Below is a small trained network, with its code and all its weights. Each question gives an input and a class and asks what happens when units are switched off, that is, made to give their printed mean instead of their output.

import numpy as np


def w(rows, s, z=0):
    codes = np.array(rows[::2]) - 128.0
    scale = np.full(codes.shape[1], s)
    scale[-1] = z or s
    return codes * scale


def f(y):
    return np.maximum(y, 0)


def log_softmax(a):
    a = a - a.max(-1, keepdims=True)
    return a - np.log(np.exp(a).sum(-1, keepdims=True))


def net(x, mask):
    res = np.array(x, float).reshape(1, 3) / 4 @ E
    y = f(res @ A[0][:, :-1].T + A[0][:, -1])
    res = res + np.where(mask, y, B[0][:, -1]) @ B[0][:, :-1]
    return log_softmax(res[-1] @ U[:, :-1].T + U[:, -1])


A, B = {}, {}
E = w([
[192,164,179,195,162,46,113,44,141,98,107],'x0',
[14,78,201,169,134,184,200,8,185,104,95],'x1',
[183,135,99,233,100,184,158,130,147,207,140],'x2',
],0.014)
A[0] = w([
[23,75,146,165,161,167,160,26,141,115,135,109],'n0',
[49,84,112,78,131,255,158,157,131,124,142,105],'n1',
[169,131,115,138,184,59,75,82,111,55,121,134],'n2',
[94,135,120,102,124,142,126,99,76,87,108,243],'n3',
[192,139,118,149,143,110,133,79,154,130,115,90],'n4',
[115,146,130,128,128,165,154,134,163,96,103,253],'n5',
[69,100,139,49,148,77,147,89,110,46,104,77],'n6',
[154,113,173,201,185,93,149,15,118,76,108,160],'n7',
[163,101,100,246,76,213,197,97,139,167,117,116],'n8',
[97,153,171,139,95,162,157,92,190,99,73,60],'n9',
],0.0095,0.0077)
B[0] = w([
[193,128,118,81,125,107,125,156,46,121,131,252],'n0',
[91,150,97,198,88,125,193,170,163,124,31,213],'n1',
[114,72,96,140,142,134,176,172,135,128,90,194],'n2',
[173,48,57,133,176,156,121,174,213,183,115,177],'n3',
[98,92,107,86,146,148,141,162,125,101,51,168],'n4',
[218,70,126,107,104,112,144,119,166,144,195,184],'n5',
[100,177,180,145,225,206,66,112,135,106,139,187],'n6',
[93,152,101,161,51,152,175,165,176,163,108,243],'n7',
[105,108,132,99,246,173,77,158,173,99,107,235],'n8',
[142,129,103,140,149,115,118,110,58,78,133,189],'n9',
],0.013,0.022)
U = w([
[203,121,93,107,145,109,134,168,8,79,111,165],'0',
[107,128,164,131,218,155,106,123,186,108,131,120],'1',
[84,125,123,151,78,123,189,147,157,113,73,102],'2',
[173,61,134,121,128,109,159,126,197,148,153,254],'3',
[134,131,155,137,89,96,112,89,84,109,140,87],'4',
[132,133,132,137,121,103,127,86,84,121,192,87],'5',
[146,158,203,116,107,90,152,113,102,121,191,86],'6',
[128,166,182,101,106,109,133,104,124,130,114,91],'7',
],0.012,0.0076)

Each question gives the input, the list of numbers given to net, and the class t.
The units are the neurons (one row each of A and B). Each row of codes is followed by its name. A weight is (code - 128) times the scale printed after its matrix; where a second scale follows, it is the last column's (A, B and U).
mask holds one flag per neuron, in row order. A switched-off neuron (its flag False) gives its mean, the last column of its row in B, instead of its output. The means were averaged over made-up inputs and are rounded, as every weight is.
A unit's drop is (log p(t) with every unit on - log p(t) with that unit switched off) / (log p(t) with every unit on - log p(t) with every unit switched off).
The circuit of an input: a set's keep is (log p(t) with only the set's units on - log p(t) with every unit switched off) / (log p(t) with every unit on - log p(t) with every unit switched off). Starting from all 10 units, units are removed one at a time, each time the one whose removal leaves the highest keep (on an exact tie, the one counted first), for as long as the keep stays at least 0.8.
units of the circuit, in order: the units of the circuit, biggest drop first
most important unit: the unit with the biggest drop
k most important neurons: the k neurons with the biggest drops, biggest first
drop when u is switched off: that unit's drop, to one decimal
input [8,-6,-8], class 1: units of the circuit, in order : [n0]
input [8,-7,5], class 2: units of the circuit, in order : [n0 n4]
input [0,0,2], class 3: units of the circuit, in order : [n9 n1]
input [0,4,4], class 0: 4 most important neurons : [n0 n6 n9 n3]
input [-7,-3,7], class 1: 3 most important neurons : [n8 n7 n0]
input [1,-4,-8], class 1: 2 most important neurons : [n0 n6]
input [-3,-2,-3], class 3: 3 most important neurons : [n0 n8 n7]
input [-1,7,5], class 0: 2 most important neurons : [n0 n9]
input [-4,5,3], class 0: 2 most important neurons : [n0 n7]
input [6,3,-5], class 2: 2 most important neurons : [n7 n8]
input [-4,1,-4], class 1: 2 most important neurons : [n7 n6]
input [8,-7,-4], class 2: units of the circuit, in order : [n0 n2]
input [5,1,7], class 1: 2 most important neurons : [n8 n1]
input [8,-1,7], class 2: most important unit : n7
input [6,-5,-1], class 2: 2 most important neurons : [n0 n9]
input [6,7,-5], class 0: 3 most important neurons : [n0 n9 n1]
input [5,7,-5], class 0: drop when n0 is switched off : 1.7
input [3,-3,-8], class 1: drop when n7 is switched off : 0.0
input [1,7,4], class 0: drop when n0 is switched off : 1.1
input [-5,-2,-7], class 1: units of the circuit, in order : [n6]
